Below is a small trained network, with its code and all its weights. Each question gives an input and a class and asks what happens when units are switched off, that is, made to give their printed mean instead of their output.

import numpy as np


def w(rows, s, z=0):
    codes = np.array(rows[::2]) - 128.0
    scale = np.full(codes.shape[1], s)
    scale[-1] = z or s
    return codes * scale


def f(y):
    return y / 2 * (1 + np.tanh(0.7978845608 * (y + 0.044715 * y**3)))


def log_softmax(a):
    a = a - a.max(-1, keepdims=True)
    return a - np.log(np.exp(a).sum(-1, keepdims=True))


def net(x, mask):
    res = np.array(x, float).reshape(1, 5) / 4 @ E
    y = f(res @ A[0][:, :-1].T + A[0][:, -1])
    res = res + np.where(mask, y, B[0][:, -1]) @ B[0][:, :-1]
    return log_softmax(res[-1] @ U[:, :-1].T + U[:, -1])


A, B = {}, {}
E = w([
[120,79,177,248,173,48,128,96],'x0',
[125,221,77,164,124,60,47,212],'x1',
[252,184,62,205,65,176,173,85],'x2',
[89,193,190,124,37,68,255,145],'x3',
[245,92,114,51,84,20,133,114],'x4',
],0.0076)
A[0] = w([
[132,163,118,67,134,174,151,135,72],'n1',
[60,141,153,78,143,116,105,145,9],'n2',
[148,167,118,65,110,158,121,133,22],'n3',
[143,224,143,151,149,92,70,155,77],'n4',
[134,177,195,126,112,96,200,138,58],'n5',
[166,154,154,113,168,156,93,115,93],'n6',
[126,99,161,238,154,81,122,109,61],'n7',
[161,95,146,203,170,82,121,114,68],'n8',
[91,190,89,140,121,80,78,138,77],'n9',
[44,150,124,230,138,191,136,124,33],'n10',
[191,99,145,95,120,86,117,142,91],'n11',
[115,103,149,207,118,83,138,134,29],'n12',
[127,102,112,146,152,115,154,112,4],'n13',
[155,89,86,126,166,144,94,143,71],'n14',
[140,109,137,85,114,169,138,128,56],'n15',
[81,66,132,43,127,50,92,133,48],'n16',
[89,127,110,169,138,199,123,154,33],'n17',
[108,160,110,87,114,204,125,148,31],'n18',
[139,143,125,95,119,156,124,145,38],'n19',
[129,185,98,43,105,189,103,131,71],'n20',
[186,175,127,163,124,139,161,118,51],'n21',
[87,166,83,153,99,90,102,152,67],'n22',
[180,46,133,129,155,192,19,139,29],'n23',
[149,77,122,184,169,119,69,110,105],'n24',
[80,161,135,134,84,85,161,120,50],'n25',
[127,60,131,110,168,173,213,75,29],'n26',
[138,79,158,117,133,163,172,102,36],'n27',
[212,87,91,106,123,58,145,131,32],'n28',
[152,112,103,142,152,145,54,109,42],'n29',
[139,101,116,132,123,126,110,130,87],'n30',
[93,124,102,153,146,160,157,142,38],'n31',
[135,11,171,124,103,197,181,110,59],'n32',
[155,152,144,150,137,122,75,201,19],'n33',
[138,92,115,115,127,170,56,116,61],'n34',
[216,158,96,200,114,156,139,118,84],'n35',
[131,131,159,126,146,156,139,101,28],'n36',
[150,92,93,152,138,152,85,111,77],'n37',
[199,172,67,216,103,186,160,107,49],'n38',
[78,190,160,194,136,222,109,131,20],'n39',
[24,68,157,94,171,92,91,148,48],'n40',
[201,122,138,176,112,194,149,116,55],'n41',
[131,203,98,155,135,80,77,156,54],'n42',
[208,106,139,82,126,51,104,111,17],'n43',
[138,133,91,91,145,169,117,150,72],'n44',
[138,84,151,168,158,110,166,110,35],'n45',
[77,185,144,133,98,87,252,147,64],'n46',
[76,114,141,104,137,116,121,145,11],'n47',
[108,57,124,219,114,93,127,109,27],'n48',
],0.012,0.003)
B[0] = w([
[135,147,96,98,102,141,127,186,168],'n1',
[153,145,197,136,146,163,125,147,175],'n2',
[136,147,103,75,109,139,122,178,167],'n3',
[128,111,64,191,104,183,107,95,199],'n4',
[71,154,122,152,145,51,170,120,203],'n5',
[110,143,129,132,132,112,146,134,153],'n6',
[143,161,90,60,95,158,137,229,214],'n7',
[135,156,86,78,99,153,123,201,200],'n8',
[123,112,83,187,105,177,104,104,190],'n9',
[155,88,129,24,122,80,106,45,224],'n10',
[144,103,128,62,121,106,101,69,191],'n11',
[144,151,102,95,112,142,139,191,173],'n12',
[134,128,112,127,116,133,134,136,133],'n13',
[97,149,127,155,136,72,161,115,188],'n14',
[126,135,92,129,101,144,118,142,152],'n15',
[155,131,222,138,160,183,119,140,220],'n16',
[157,98,139,74,142,95,117,73,182],'n17',
[143,146,104,68,105,128,130,170,174],'n18',
[149,134,107,113,121,126,130,156,140],'n19',
[147,154,89,80,103,154,145,244,202],'n20',
[132,127,192,156,156,154,117,153,177],'n21',
[124,107,89,175,110,151,114,101,175],'n22',
[83,150,125,178,141,31,184,121,250],'n23',
[97,158,110,130,125,87,169,165,219],'n24',
[94,145,130,150,146,69,173,120,179],'n25',
[122,105,67,203,96,174,94,93,209],'n26',
[131,113,78,180,131,155,99,111,175],'n27',
[158,85,129,38,148,101,109,51,216],'n28',
[91,143,126,163,141,62,156,116,196],'n29',
[130,124,131,129,125,111,140,125,138],'n30',
[140,108,134,102,135,113,123,95,149],'n31',
[130,117,61,208,95,181,89,88,222],'n32',
[126,115,98,177,101,160,121,102,168],'n33',
[80,140,129,153,131,80,157,135,190],'n34',
[132,135,230,151,157,180,129,141,217],'n35',
[132,111,112,138,124,132,126,109,138],'n36',
[96,123,135,156,143,71,159,137,186],'n37',
[136,130,244,168,171,170,120,152,234],'n38',
[162,87,129,44,136,98,108,39,213],'n39',
[148,127,252,159,170,195,120,141,236],'n40',
[123,132,194,161,154,172,110,137,191],'n41',
[125,104,61,188,102,185,99,95,202],'n42',
[147,84,125,38,128,105,104,39,218],'n43',
[124,145,99,107,108,119,144,163,161],'n44',
[135,146,90,106,96,153,125,149,167],'n45',
[67,145,118,177,157,7,181,141,239],'n46',
[157,130,181,143,149,133,115,138,154],'n47',
[146,152,96,89,103,146,128,205,189],'n48',
],0.025,0.011)
U = w([
[140,134,190,121,196,175,128,121,123],'0',
[49,157,70,129,157,41,205,98,79],'1',
[162,69,84,2,144,95,108,26,107],'2',
[110,101,10,181,92,186,95,71,111],'3',
[143,179,45,30,95,145,151,202,254],'4',
],0.0076,0.0017)

Each question gives the input, the list of numbers given to net, and the class t.
The units are the neurons (one row each of A and B). Each row of codes is followed by its name. A weight is (code - 128) times the scale printed after its matrix; where a second scale follows, it is the last column's (A, B and U).
mask holds one flag per neuron, in row order. A switched-off neuron (its flag False) gives its mean, the last column of its row in B, instead of its output. The means were averaged over made-up inputs and are rounded, as every weight is.
A unit's drop is (log p(t) with every unit on - log p(t) with that unit switched off) / (log p(t) with every unit on - log p(t) with every unit switched off).
The circuit of an input: a set's keep is (log p(t) with only the set's units on - log p(t) with every unit switched off) / (log p(t) with every unit on - log p(t) with every unit switched off). Starting from the 12 units with the biggest drops (on a tie, the unit counted first), units are removed one at a time, each time the one whose removal leaves the highest keep (on an exact tie, the one counted first), for as long as the keep stays at least 0.8.
circuit, biggest first: the units of the circuit, biggest drop first
most important unit: the unit with the biggest drop
k most important neurons: the k neurons with the biggest drops, biggest first
drop when u is switched off: that unit's drop, to one decimal
input [7,8,-5,3,-7], class 3: 3 most important neurons : n4; n9; n42
input [-5,0,5,0,0], class 0: 4 most important neurons : n38; n35; n7; n8
input [-6,-6,2,0,-1], class 3: circuit, biggest first : n32
input [8,-8,-1,3,-6], class 3: 3 most important neurons : n32; n26; n27
input [0,-5,1,6,7], class 2: 3 most important neurons : n28; n43; n23
input [-8,6,-1,-8,-1], class 1: 3 most important neurons : n23; n29; n34
input [0,-6,4,-1,-5], class 3: 4 most important neurons : n32; n26; n28; n43
input [6,-5,8,-7,3], class 0: 2 most important neurons : n38; n35
input [8,6,-7,-2,-2], class 4: 2 most important neurons : n7; n8
input [4,7,7,-4,8], class 2: 4 most important neurons : n28; n43; n11; n40
input [8,1,1,7,2], class 4: 2 most important neurons : n7; n12
input [-6,-3,8,1,8], class 0: 4 most important neurons : n38; n35; n41; n21
input [-6,-5,4,-6,6], class 1: 4 most important neurons : n23; n10; n34; n39
input [-6,-3,-3,-7,5], class 1: most important neuron : n23
input [-5,-1,-1,4,-5], class 2: 3 most important neurons : n39; n7; n10
input [1,0,5,-8,7], class 1: drop when n23 is switched off : 1.0
input [-6,-5,-1,-2,4], class 4: drop when n42 is switched off : 0.1
input [0,2,5,3,-8], class 2: drop when n10 is switched off : 0.3
input [-6,-8,6,7,-8], class 2: drop when n39 is switched off : 2.7
input [6,-2,-1,-1,-7], class 2: most important unit : n10
